Table B holds the same points as the rows below and some others, measured another way and shuffled. Each row below is followed by which row of B it is.
B, 72 rows:
[[-258   72  -64  -60   62  184  -48  -39 -168 -130  290  -35  -36  -37
  -125  190 -144    8  158   77 -196 -138   38  207  128  127 -121   76
   -50  170   54  -11  363   92]
 [-110  197 -142  296  -19   11   49   92  -55  -62   57  219  -14  196
   -23  150   40   34   45  -25   28 -410  -95   53    0  -36   22   17
   269  -75  -37 -173  125   44]
 [-189 -149  -33  -91  -58  -18 -185   40  100   26  203   20  -98 -178
   -70  136   -5   76   16  -76  -91  -83 -110  109 -209  170 -242   60
  -240  282   84  191   26  -73]
 [-236 -159  268 -430   36   -5 -206  -22   88  -64   31 -296 -200 -304
  -137 -112  -46 -117  -45  -63  -90  483  147   58   16  -11 -127  127
  -334  250  216  111 -119  -52]
 [-428   36  -67 -128  154   55 -102   87   46  178  205 -199 -166  -12
  -159   63 -207  -89   -9   47  -83  -16   25   68  136 -144  -44    5
     2   74   21  185   90   28]
 [-257  292 -152  203 -138   69  -55  189    0  -53   16  109  -10  143
   -94  224   29   69  -45   15   -7 -340 -115  -34   36  -74   -5   31
   317    5  124  -86 -132  -59]
 [ -11   45  -30  130   62 -101  -65  103   15  -23 -111  139 -258  166
    50  -33   32 -207  -10  -38   32 -242  -27 -144 -214 -145  124  -29
    34 -228  -66 -105  -27   86]
 [-232  129  157 -175  123   -8 -104  -72  142   -5  -49 -202 -155 -161
  -234  -72  -10 -149 -153  -67  -18  317   59  134  230 -197  -33    5
   215  262  253  -53 -214  -19]
 [-350  -76  138 -341   55  129 -148   62  -40  -34  137 -231 -164 -164
  -124   96 -191  -81   40   41 -234  115   63   41  -13   42 -185  107
  -298  201  205  213   -6   29]
 [  37   33  -58  109   -7 -197  -86   -9  126  -36  -83   66 -235   79
  -124  -51  154  -25 -101 -101   69  -44    1  -31    7 -117  142    4
   177 -136  -96  -75 -146  -26]
 [-122   67  176  122  404   48   50 -202 -132  -25  -90  116 -247  138
   -19  -38  -61 -359  -17   24  -24 -366   39  108   73 -220   45 -194
   242   43   80 -100   48  318]
 [-246  -37 -144 -136  -53  183 -240   -3 -132 -151  299    1 -157 -100
  -100  278 -118   -1  133  120 -271 -235  -34   71 -131  245 -178   40
  -264  209   79  157  221   38]
 [ -11 -129  127 -106  189 -109   -9    1   58   31   23  -31 -225  -51
     2 -125  -66 -202   42 -118  -48  112   36   69 -147  -56  -39   56
  -195  -12  -30  -22  157  102]
 [  66  295 -173  135  -20   41   70   30  -79 -218    1  116 -157  170
  -205  257  -30   32   34   10 -281 -268  -64   55   81   35   24   85
   323 -110   38 -148   12   84]
 [-125  215  -95  235    9  -34   77  178  -12    3  -22  125  -54  227
   -16   73   -1  -19   16  -44   40 -278  -56  -25    7 -148   82   54
   259 -190  -36 -177   52   33]
 [-289   -4  241 -183   31  153 -160  -32 -186 -233   -7  -99 -128  -58
    -8  -36  -19 -181   55   77  -21   49  183  -24   65  -36   11   49
  -186   74  176  -96   36   83]
 [ -97    5   42  -62   31   59  -85   54  -57 -119  141   41  -47  -88
    70  -29  -47 -157  153  -50  -14   78   31  100 -162   64  -78  103
  -223   99   39 -210  381   48]
 [ -26  -22  151  -67  127  -92   -1  -22   14  -62  -49  -49 -189    0
   -49 -129    6 -151    5  -94   -2  144   98   47   25 -112   54   68
   -30  -69   -6 -123   64   77]
 [-317   59    0  105  -89  -18 -103  217  104   96  -17   75  -39   37
     3  117   30   25  -83  -62   78 -277 -138  -74 -159  -89 -105   14
    63   91  154   79 -242  -83]
 [-117  151  -98  241    2 -112  -45  139  116   65  -28  147  -73  130
    17  -48  103  -82  -49 -101  209 -160  -68  -20  -68 -187  108  -10
   235  -93  -55 -207   27  -39]
 [ -39 -316  216 -180  183 -266  -76  -41  195  149  -25 -127 -287 -127
   -52 -239   29 -120  -69 -192   63  261   69   47 -112 -107  -27   47
  -265    0  -82  155  -62   18]
 [-285 -231   70 -157  149 -153  -98  -30  151  210  138 -205 -238  -89
  -190  -48  -55   40  -81  -77  -15   86   48   95  111  -90  -63   19
  -126   76  -71  341  -90  -19]
 [-155  220 -315  153  -21  179 -100  145 -102  -76  225  212  -92  108
    -1  338 -145  -92  138   85 -220 -508 -184   35 -247  123 -121  -11
    51   68   52  -60  291   88]
 [ -22 -136  165   24   52 -274  -14  -32  217   77  -59  -25 -110  -74
   -83 -213  185   32 -109 -236  212  230   40  109   53 -131   28   68
    42   30  -58  -53 -109  -81]
 [-183  390  -88  183 -277  105    1  355  -35 -183  -78  143  113  148
    21  197   45   64   27  -31    1 -199 -110 -111  -99  -42  -17  177
   227  -74  210 -318  -80 -112]
 [-364  279  -90  172  -66  148 -117  263  -25    1  -26  140  -26  136
    52  192  -49 -132  -28   53   33 -425 -141 -122 -164 -141  -44  -41
   190   49  216  -99 -110    0]
 [-322  261   -4  128  128  210   59  223 -168   -8   37  103  -18  191
   106  136 -211 -243  122   70  -67 -393  -56  -23 -104 -142  -44    7
    96  -42  146 -181  233  171]
 [  30  121 -149 -127  302    3  -29  -40  140   89  205  -52 -239 -140
  -148   28 -238 -315   60  -81 -254  181  -87  267 -107  -28 -137    1
    43  222   56  -91  375  132]
 [-331 -140  295 -170   43   15  -46   19  -40  -28    8 -139  -68  -88
   -54  -34  -17   13  -11  -45    4   56  104   46   84  -40 -112   98
  -188  123  147  123 -107   13]
 [ -91  -80  164  -97  -70 -170 -143   85  203   -3 -139  -51 -169 -116
   -62 -111  137  -32 -137 -164   92  196   -5  -55 -129  -91  -30   79
   -78   70  121   12 -317 -118]
 [-234 -212  432 -399   73  -41 -117 -197   -5 -163   -4 -342 -150 -271
  -215 -204   60    4  -59  -72   -9  549  289  154  335  -34  -44  143
  -226  213  161   66 -132  -21]
 [-107 -309   96 -126   54 -271 -174  -56  269  164  105 -107 -186 -214
  -100 -200  123   35  -91 -205  169  292   36  121  -54  -31  -56   48
  -217  149 -100  163  -32 -122]
 [ 173 -232 -112    7  -38 -261  -38  -77   82  -67  109   47 -287   16
  -194   76  109  210   17 -124 -163  -83  -10   68  -64  179   -1  118
  -141 -149 -256  199   10  -15]
 [-165 -157   34  -33   52  -80  -28  -72   67   40  230  -34  -35 -127
  -133   37   20  145   38 -117  -12   27   -4  258   78  104 -159   91
   -98  213  -36  110  175  -23]
 [-189 -104 -102    9   36  -80  -59   96   56  111  186   -9 -142   24
   -70   79  -64   62   44  -54  -54 -155  -43   48  -80   23  -67   66
  -128  -28 -118  172  132  -10]
 [-205  206 -152   37 -114   90  -95  100  -55 -140   93    9  -93   69
  -169  227  -26   71   11   55 -151 -193  -31    2   84   24  -10   81
   158    7   83  -24  -28  -27]
 [-186  -11  -91   93 -121  -83  -98   96  100   25   88   57  -68    8
  -115  138   84  174  -50  -74   12 -200  -94   23  -39   36  -73   62
    52   61    4  111 -125 -107]
 [-380 -156  175 -348  137   44 -107   79   49  113  142 -281 -168 -178
  -107   -3 -210  -94   16  -19 -157  206   69   69   -2  -33 -184  102
  -329  186  144  262   17   20]
 [ -64   36  145   28  -37 -103  -28  113  137  -27  -99   54  -30  -68
    17  -85  107  -56  -48 -176  117  114  -44   31 -133  -80  -63   96
    20   90  138 -179  -95  -67]
 [-138 -290  109 -114   99 -253 -128 -100  230  162   88 -128 -209 -166
  -160 -154  105   58 -112 -174  112  209   50  136   54  -55  -45   21
  -127  130  -94  220  -99  -80]
 [-443  188  -22  -30  -39  186 -161  212  -32    5   61  -18  -47    6
    -9  171 -118 -125   -8   73  -47 -220  -70  -62  -85  -91 -107    1
    27  158  254   11  -70  -10]
 [-275 -274   49 -269  127  -83 -137  -86   85  119  259 -253 -222 -181
  -222    4 -100   73    3  -44 -124  175   89  167  124   53 -126   70
  -277  165  -67  357   81   -9]
 [-242  168  -38  294 -108   90   -3  264 -118  -68    5  268   81  207
   185  128   40  -33   99   -7  132 -495 -110  -89 -225  -38  -21   44
    57  -87   58 -221  128   20]
 [ -62  -78  156  -21  135  -69  -12   18   38    3   11   48 -102  -53
    59 -116    1 -168   47 -128   61   42   10   92 -154  -52  -69   49
  -134   69   32 -122  164   73]
 [  31  -46   28 -111 -325  -71  -82  102   40 -272   94   -3   33 -163
  -103   86  157  280   73 -144  -87  247    6   82  -81  273 -146  315
  -229  100   65 -105   37 -196]
 [ 229 -233   41  -71   51 -289  -67 -201  111 -120  -32  -13 -367  -39
  -230  -61  164   73  -66 -147 -121   98   73   66   21   72   64   65
   -74 -107 -178  123 -135   21]
 [-275  164   68  218  -58  136  -15  184 -223 -156 -104  202  -32  263
   132  133   20  -96   55   78   50 -557  -15 -177 -112  -96   51   -1
    76 -164  108 -147  -49  106]
 [ -48  -36   71   74  111 -145   92   91   47   63  -58   37 -168  132
   -23  -38  -17  -51   -5 -117   -6 -126   -6   -3  -54 -120   24   66
    19 -183  -79    4   -9   75]
 [ 221  321 -330  240 -113 -126   14  240  247  -17   66  257   -3    8
    -8   94   48  -52   40 -214  -15   23 -256  114 -329   35  -65  132
   241   31    6 -409  251 -110]
 [ -43 -128  201  -75  117  -59  -26  -47  -27  -84  -13   10 -164  -45
    15  -96   19 -130   45  -89   -7   37   73   61  -88  -13  -38   59
  -177   27   22  -55   95   92]
 [ -94  102  111   -9  167   13   10   36  -52  -64  -63    5 -174   74
     9  -72  -66 -262   35  -26  -23  -14   61    5  -22 -161   57   18
    42  -82   55 -189  116  136]
 [-151 -143   95   71   90 -250  -92  -28  247  186  -19   -6 -147  -56
   -82 -173  160   -6 -151 -187  251   59  -12   75   20 -179   19  -37
    84   80  -55   66 -171  -75]
 [ -52  131  -42  -49 -299 -116 -154  267  143 -145  -98  -38  -88  -16
   -63  -27  142   66  -53 -111   64  252   18 -168 -105  -48   88  219
   -24 -145   55 -186 -186 -216]
 [ -42  188 -327  264  -29   62  -50  159  -22  -24  162  303  -91  146
    26  298  -66  -54  104    0 -144 -557 -241   28 -323  104 -103  -16
   103   10  -11  -83  238   64]
 [  20   40   20  -49 -159 -262  -55  239  318   46 -119  -67 -104  -77
   -90 -127  133   53 -120 -248  103  376  -45  -55 -126 -116   15  202
    17  -70   32 -113 -226 -223]
 [-344 -213   25 -241  110  -89 -140   -4  145  190  246 -261 -181 -167
  -203  -14 -105   59  -27  -53  -55  195   59  148  126  -23 -116   68
  -211  159  -43  330   40  -56]
 [-209  327 -210  217 -119  104  -43  309   10  -20   30  198    6  148
    35  251  -59  -55   31    1  -48 -397 -207  -68 -230  -45  -75   41
   204   10  156 -166   21  -30]
 [-138  -68   86  -13   73   43    8 -129 -119 -137  163   17  -61  -39
  -122  102   -4   85   86  -23 -116 -132   50  212  130  126 -119   71
   -42  148   20   26  177   90]
 [-408  328  129   32   17  220   41  185 -170 -118  -65  -50   31  147
   -31   91 -113 -121   24   80  -17 -150   69  -36  193 -207   24   71
   232  -24  249 -214  -30   76]
 [-100 -209  237 -202  148 -163  -68    1  167   95  -18 -134 -196 -167
   -42 -200   -3 -138  -50 -175   44  304   57   78  -96  -98  -82   74
  -236  102   41   66  -36    1]
 [ -85  -25  154 -101 -109 -189 -115  156  221    4 -176  -84 -158  -75
   -75 -117  128  -10 -147 -171   93  249    8 -111  -98 -136    8  125
   -34  -23  115  -17 -361 -146]
 [ -77  147 -246  304  -62  -82    1  168    6   13   40  203 -121  261
   -38  152   47   61   17  -22   20 -452 -111  -69  -75  -60   98   16
   224 -244 -155  -60   48    3]
 [-198   71   -7  -15  -43   39 -230   75   79  -47   33   60 -102 -111
     9   23   45 -159  -36  -41   60  -31  -66    1 -197  -31  -79  -18
   -31  215  184 -107  -31  -49]
 [-149 -156  -72 -252  135   31 -132  -70   63   48  336 -124 -192 -240
  -183  154 -194  -18   89  -37 -304   78  -53  258  -89  203 -279   72
  -283  332   48  254  261   42]
 [ -65 -152   68   75   46 -271 -100  -40  214  111  -46   19 -190  -24
   -89 -158  194   18 -135 -178  210   42    7   37    4 -137   70  -13
    63   -6 -104   45 -181  -70]
 [  -9   19  -35   24 -118   24   32  122  -58 -168  165  108   44  -32
     4  139   -9  113  170  -97 -125  -52  -56  132 -157  218 -168  219
  -174   62   18 -143  311  -16]
 [  61  -29  -24  -61  119  -30  -70    2  -98 -137   -3   43 -343  100
   -14   13  -77 -233   94   24 -188 -132   58  -81 -178   -4   88   27
  -168 -222  -96  -44  166  170]
 [-209  155  -97  121   62  -12  -85  149   44   60   27   62 -134  112
    21  -14  -36 -189   -1  -11  101 -153  -31  -48  -80 -187   85  -28
   123  -88  -13 -146  104   27]
 [ -82    4   73 -196 -112 -138 -121  173  205  -22  -61 -157 -153 -129
  -115  -88   43  -11  -80 -144   -8  384   33  -54  -74  -71  -14  182
  -114   -5   94  -34 -175 -150]
 [-157  219 -166  186 -123   85  -83  235  -52  -91   -1  209  -80  156
    37  243  -21  -53   35   26  -82 -462 -156 -120 -252    4  -44   26
   100  -55  108  -92  -34   14]
 [-107 -127   80    7  -17 -157 -158   39  166   45  -40   52 -165  -76
   -11  -68  131  -40  -90 -139  122  -21  -50  -20 -185  -52  -47    3
   -90   89   38   50 -172  -68]
 [-235   49  119 -137  105   49  -62  -62    6  -59  140 -138  -33 -150
  -121  -67  -43  -80   33  -50   11  265  105  219  198  -52  -64   76
     6  228  112 -130  205   10]]
Rows of B count from 0, top down.

[  11  255 -224 -232  -62  -74   36   16   -3   17  164   66 -161  239
    2  -57  -63   97  -88 -209    3   -1 -204 -129   49  118  106  -69
 -124  129  209]
56
[-157  196  -71 -196  -41 -109 -152  -14  114   46   34  115 -254  371
 -187   69   13  106  -81 -116   -5   52 -113  -58   48  130  287  113
  -16  101  101]
40
[-131  145  -53 -210    1  -77 -117  -12   86  -40   55  143 -180  389
 -179   92  -25   69 -123 -103  -22  -38 -105  -37   14   69  236  147
 -129   92   91]
18
[  -7  -89 -190   31   40  125  191   96 -167 -133  -83  -75  -95   56
   45   17   54 -126 -121 -118   -8   54  -71 -144   -1  -26  105 -160
 -100  141  127]
49
[ -79  104  -32  -67 -153  -71 -115  -34  161  -33   38   41 -245  136
  -52   69   65   71   14 -109   51  110  -23   32   17  191  182   -7
  -46   43  114]
8
[ -31 -341  321  275  155   -1 -134  -29   -6 -270 -316  109  -19  -83
  145  302   13 -249  134  163   59 -176  330  301   39 -179   48  384
 -126 -102  156]
20
[-109  103  -98  306  -59   56 -109  -55 -129  247  112 -208  -55 -152
   20  110   93 -199  -26 -262  -38  212  -16  -67  150   81   72  111
  115  190   51]
61
[  41 -144  -10  203   34   48  -61  -14  -70  -93  -16   17 -129   30
   40  155   71 -247  -35 -149  112   -8    6   82   10 -109   -5  134
 -142   19  134]
6
[-259  -55   42   50   83  121   74   12 -156  -47 -119  -81  161  -84
   19  231  -71  -55 -108   21 -203  -40  158 -137   88   47  219  154
   -2  192   62]
33
[  96  183 -288 -247   -4    0  171  -11  121    6   30 -105 -162  125
   19 -251  -20  231  -13 -140 -233  101 -121 -187  -23  209  123 -196
 -170  222   57]
24
[   4   41  -49  -49  -58  -70 -103  -70  231   37  -75   19 -317   59
  -47   25  113   94   81 -108    6  156   32   -4    0  185  183   24
   31   65  119]
3
[ 283  158 -125   36   46 -140  -79  -16  171  -44   17   -7 -156  -34
  146 -214    9   92  228   -4 -146  -32   23  193  -13  107  -82   40
 -102    3  183]
54
[  -6  -30  -74 -193   -7   44   55  -67   32 -106   98  102 -128  222
  -26  129  -49  -15 -171 -232   44  -74 -110 -118  -46   -2   87   74
 -316  113  123]
69
[-208  -43  285  295   88  -69 -347  -60   47   10 -148   32   21  -47
  -57  313   23 -138  118  131 -119  -58  291  253  117    9  179  507
  124   -3   46]
55
[  89  131 -127  -56   75 -100 -133  162   18 -304   41  183 -124  388
 -122  -49  -11  -18  -20  110  -67 -183 -111  229  -89  -32   59   46
 -154  -70  167]
37
[ -73  131 -171  204   60   26 -173   44  -86  133   91  -57  -93   84
 -177  101  103 -143  -97 -150 -108   97  -86  -36   31   40  125  139
  158  139   77]
64
[-217   89  -20  -70 -202   23   59 -119 -112  139  146  -28  -77  -43
  136  244  -61  -61 -132 -364  185  101  -59 -231  184  111  143   32
  -90  188  201]
22
[ 160   -3 -286  112  151   63   62  177 -128 -164  -55   12 -130  103
  -35  -63   95 -133  -63  -20  -70  -20 -111   -9  -86  -62   26 -123
   25   47  210]
50
[-178  -33  141  286   26   11 -256  -49   -6   38  -45  -24    1  -73
  -74  289   64 -167   15   -8  -77   15  179  131   77   36  144  345
  101   54   57]
41
[ 187   56 -115  105    8  -55  -42 -180  219  246  -45 -209 -288 -127
  122 -206  113   50  203 -232 -130  254   40  -13   81  141   20   68
  -70  174   -4]
52
[-112   -4  -71  -42   12   64  294  106 -294 -189 -110 -145  108   84
  257  -85 -136  -85  -50    4  -83  -46   -3  -88  172  -64  102 -127
 -294  170   76]
16
[-198  -24   58   33  -72  -26  -79 -144   38  204  -90  -25 -256   11
   14  211   71  -68  -18 -251  138  203   54 -142  168   83  250  171
   43  153  105]
70
[ -67  382 -435 -259 -172  -12   97   34 -139  185  361  -16 -224  349
  -92  -79  -15   39 -279 -473  100  162 -453 -356   80  140  137 -239
  -92  263  182]
2
[  28  -20 -113   99  222   65  -13  120  -89 -181  -84    9   64   72
  -77   37    3  -73  -50  114 -273 -141   51   52  -76  -39   77  124
  -18   76   99]
23
[  12   37 -264  -13   92  141  -14  117  135 -183  -12  -81  -63  135
 -318  -38  130  108 -130   73 -398   60  -36  -54 -240  201  201 -113
   16  142  -48]
30
[   5   38 -121  184  100   42  -37   81  -86  -49  -51  -91    6  -44
   -4   20   41  -91    8   21 -189    8   43   34   14   33   68   55
   54   99   99]
14
[ 317  220 -600  -30  -76  183   65   42   83   43  432  -42 -164 -161
 -169  -20  164   69 -221 -403 -133  125 -317 -285 -311  292 -112 -349
  112  180  282]
13
[-190   44   -3   13 -118    6  155  110 -209 -185 -103  -97   41   24
  220   20  -81  -62    6   44   16   23   48   -5  174   54  163 -142
 -131   87  140]
43
[-319  -52  249   36  -95  -58    8   47  -76 -221 -265  -21   33   12
  186  167  -74  -27  103  200   16  -14  250  126  204   74  272   70
  -75   12  107]
26
[-250 -198  166   98   97  155   42  -69  -78  -69 -190  -75  157 -181
   42  334  -49  -88  -78   18 -179  -53  270  -99   55   28  208  252
  -43  168   38]
1
[-199 -308  252  -53  -33  148  387 -142  -93 -174 -323 -210  177 -338
  452  147 -171    0   65    5  -93  -17  359 -156  192   48  141   20
 -362  206   42]
65
[ 258  327 -532 -163  200  -33 -223  158  219  -14  211  254 -306  286
 -477  -35  174  198 -157  -76 -253  -45 -285 -107 -350  218  106  -66
  338   45  320]
7
[-188 -329  406  208  263   20 -159 -107  -23 -132 -339   87  103  -39
   65  392  -78 -213   64  157 -104 -229  401  190  107 -199  160  627
 -120   14   44]
31
[-487  -44  281  104 -201  100   20  -92  -50  -31 -116 -204  215 -297
  132  348  -81   13   -6   45 -149  102  338  -65  203  261  311  125
   -6  183  -28]
0
